Below is a small trained network, with its code and all its weights. Each question gives an input and a class and asks what happens when units are switched off, that is, made to give their printed mean instead of their output.

import numpy as np


def w(rows, s, z=0):
    codes = np.array(rows[::2]) - 128.0
    scale = np.full(codes.shape[1], s)
    scale[-1] = z or s
    return codes * scale


def norm(h):
    return h / np.sqrt((h * h).mean(-1, keepdims=True) + 1e-5)


def f(y):
    return np.maximum(y, 0)


def log_softmax(a):
    a = a - a.max(-1, keepdims=True)
    return a - np.log(np.exp(a).sum(-1, keepdims=True))


def net(x, mask):
    res = np.array(x, float).reshape(1, 5) / 4 @ E
    u = 0
    for l in range(3):
        y = f(norm(res) @ A[l][:, :-1].T + A[l][:, -1])
        res = res + np.where(mask[u : u + 5], y, B[l][:, -1]) @ B[l][:, :-1]
        u += 5
    return log_softmax(norm(res)[-1] @ U[:, :-1].T + U[:, -1])


A, B = {}, {}
E = w([
[145,94,128,33,157,94,192,126,70,172,199],'x0',
[124,114,148,167,172,221,141,26,155,218,156],'x1',
[68,181,191,33,130,152,159,123,133,160,41],'x2',
[111,150,125,34,125,149,141,123,254,150,148],'x3',
[167,62,82,108,68,167,233,161,42,137,135],'x4',
],0.0096)
A[0] = w([
[76,153,194,116,185,165,97,48,194,172,76,80],'0.n0',
[131,167,125,6,80,88,139,161,179,66,103,2],'0.n1',
[124,136,90,254,96,225,132,117,133,101,87,63],'0.n2',
[98,101,154,95,131,140,110,184,143,173,86,62],'0.n3',
[75,131,131,125,124,161,202,153,49,137,112,104],'0.n4',
],0.0068,0.0065)
B[0] = w([
[89,152,151,93,166,104,72,193,110,255,63,255],'0.n0',
[33,177,63,114,63,176,193,161,141,86,155,195],'0.n1',
[98,83,144,147,12,161,132,66,176,99,116,230],'0.n2',
[87,155,77,163,129,122,114,69,103,101,149,147],'0.n3',
[197,163,137,121,141,169,160,155,75,161,53,204],'0.n4',
],0.0086,0.0053)
A[1] = w([
[145,47,79,110,110,217,236,51,130,224,211,100],'1.n0',
[183,122,117,39,208,159,211,103,117,167,225,2],'1.n1',
[197,135,104,207,144,61,72,108,129,55,207,48],'1.n2',
[144,212,200,100,254,212,137,96,182,113,67,94],'1.n3',
[195,101,143,170,102,111,231,146,110,91,98,133],'1.n4',
],0.0073,0.007)
B[1] = w([
[118,76,91,114,123,171,141,135,154,145,126,254],'1.n0',
[122,84,49,86,254,112,197,152,151,146,127,172],'1.n1',
[107,109,160,152,131,77,127,151,116,123,201,182],'1.n2',
[135,180,133,121,142,145,127,100,125,143,179,207],'1.n3',
[114,131,160,99,127,115,83,144,175,168,120,210],'1.n4',
],0.016,0.0066)
A[2] = w([
[185,133,170,245,49,82,66,104,118,87,119,52],'2.n0',
[137,229,192,179,91,182,118,237,95,151,205,83],'2.n1',
[177,81,185,32,84,61,152,208,23,178,42,38],'2.n2',
[152,95,171,225,118,118,103,1,193,12,38,3],'2.n3',
[56,97,176,72,135,176,208,140,164,237,16,108],'2.n4',
],0.0053,0.006)
B[2] = w([
[113,113,175,144,208,148,104,84,99,61,138,163],'2.n0',
[151,94,70,168,162,123,144,89,113,122,148,154],'2.n1',
[254,139,133,62,137,103,73,126,114,67,53,168],'2.n2',
[180,180,246,153,159,206,99,91,34,18,5,148],'2.n3',
[175,123,112,211,140,29,160,100,89,68,219,254],'2.n4',
],0.0086,0.0074)
U = w([
[109,58,151,203,140,18,75,184,130,79,225,154],'0',
[62,189,76,30,26,108,195,210,185,25,110,223],'1',
[110,119,216,231,107,177,44,71,131,33,69,17],'2',
[162,202,178,119,159,192,226,27,23,249,98,2],'3',
[148,38,24,47,244,133,238,155,138,197,172,132],'4',
[31,234,182,113,207,136,26,79,251,237,135,209],'5',
[167,3,109,199,25,255,162,79,170,187,128,175],'6',
[249,101,137,60,108,84,138,201,44,88,28,102],'7',
],0.015,0.0032)

Each question gives the input, the list of numbers given to net, and the class t.
The units are the neurons (one row each of A and B). Each row of codes is followed by its name. A weight is (code - 128) times the scale printed after its matrix; where a second scale follows, it is the last column's (A, B and U).
mask holds one flag per neuron, layer by layer. A switched-off neuron (its flag False) gives its mean, the last column of its row in B, instead of its output. The means were averaged over made-up inputs and are rounded, as every weight is.
A unit's drop is (log p(t) with every unit on - log p(t) with that unit switched off) / (log p(t) with every unit on - log p(t) with every unit switched off).
The circuit of an input: a set's keep is (log p(t) with only the set's units on - log p(t) with every unit switched off) / (log p(t) with every unit on - log p(t) with every unit switched off). Starting from the 12 units with the biggest drops (on a tie, the unit counted first), units are removed one at a time, each time the one whose removal leaves the highest keep (on an exact tie, the one counted first), for as long as the keep stays at least 0.8.
circuit, biggest first: the units of the circuit, biggest drop first
most important unit: the unit with the biggest drop
k most important neurons: the k neurons with the biggest drops, biggest first
k most important neurons of layer l: the k neurons of layer l with the biggest drops, biggest first
drop when u is switched off: that unit's drop, to one decimal
input [5,-2,3,-2,-1], class 7: circuit, biggest first => [2.n2]
input [-7,-2,-2,0,-7], class 2: circuit, biggest first => [2.n3; 1.n4]
input [2,2,1,-5,1], class 7: 2 most important neurons => [0.n4; 2.n2]
input [0,-1,-3,0,6], class 6: 3 most important neurons of layer 1 => [1.n0; 1.n1; 1.n2]
input [-8,-2,-3,7,2], class 2: 2 most important neurons of layer 1 => [1.n0; 1.n1]
input [0,6,-7,5,-2], class 6: 2 most important neurons => [1.n0; 1.n1]
input [0,-2,3,8,-1], class 1: 2 most important neurons => [0.n1; 1.n4]
input [-2,-4,1,8,-4], class 1: 2 most important neurons => [0.n1; 1.n4]
input [-1,4,5,-1,8], class 4: 4 most important neurons => [1.n0; 0.n2; 0.n0; 2.n4]
input [7,-3,5,5,-2], class 1: 2 most important neurons => [0.n1; 1.n0]
input [-1,-4,2,1,6], class 7: 2 most important neurons of layer 0 => [0.n4; 0.n2]
input [7,-8,-4,7,-1], class 1: drop when 0.n1 is switched off => 1.3
input [4,-2,6,7,0], class 1: drop when 0.n1 is switched off => 2.4
input [-5,-2,-2,-7,3], class 2: most important unit => 0.n2
input [2,0,5,-8,5], class 7: drop when 2.n2 is switched off => 0.1
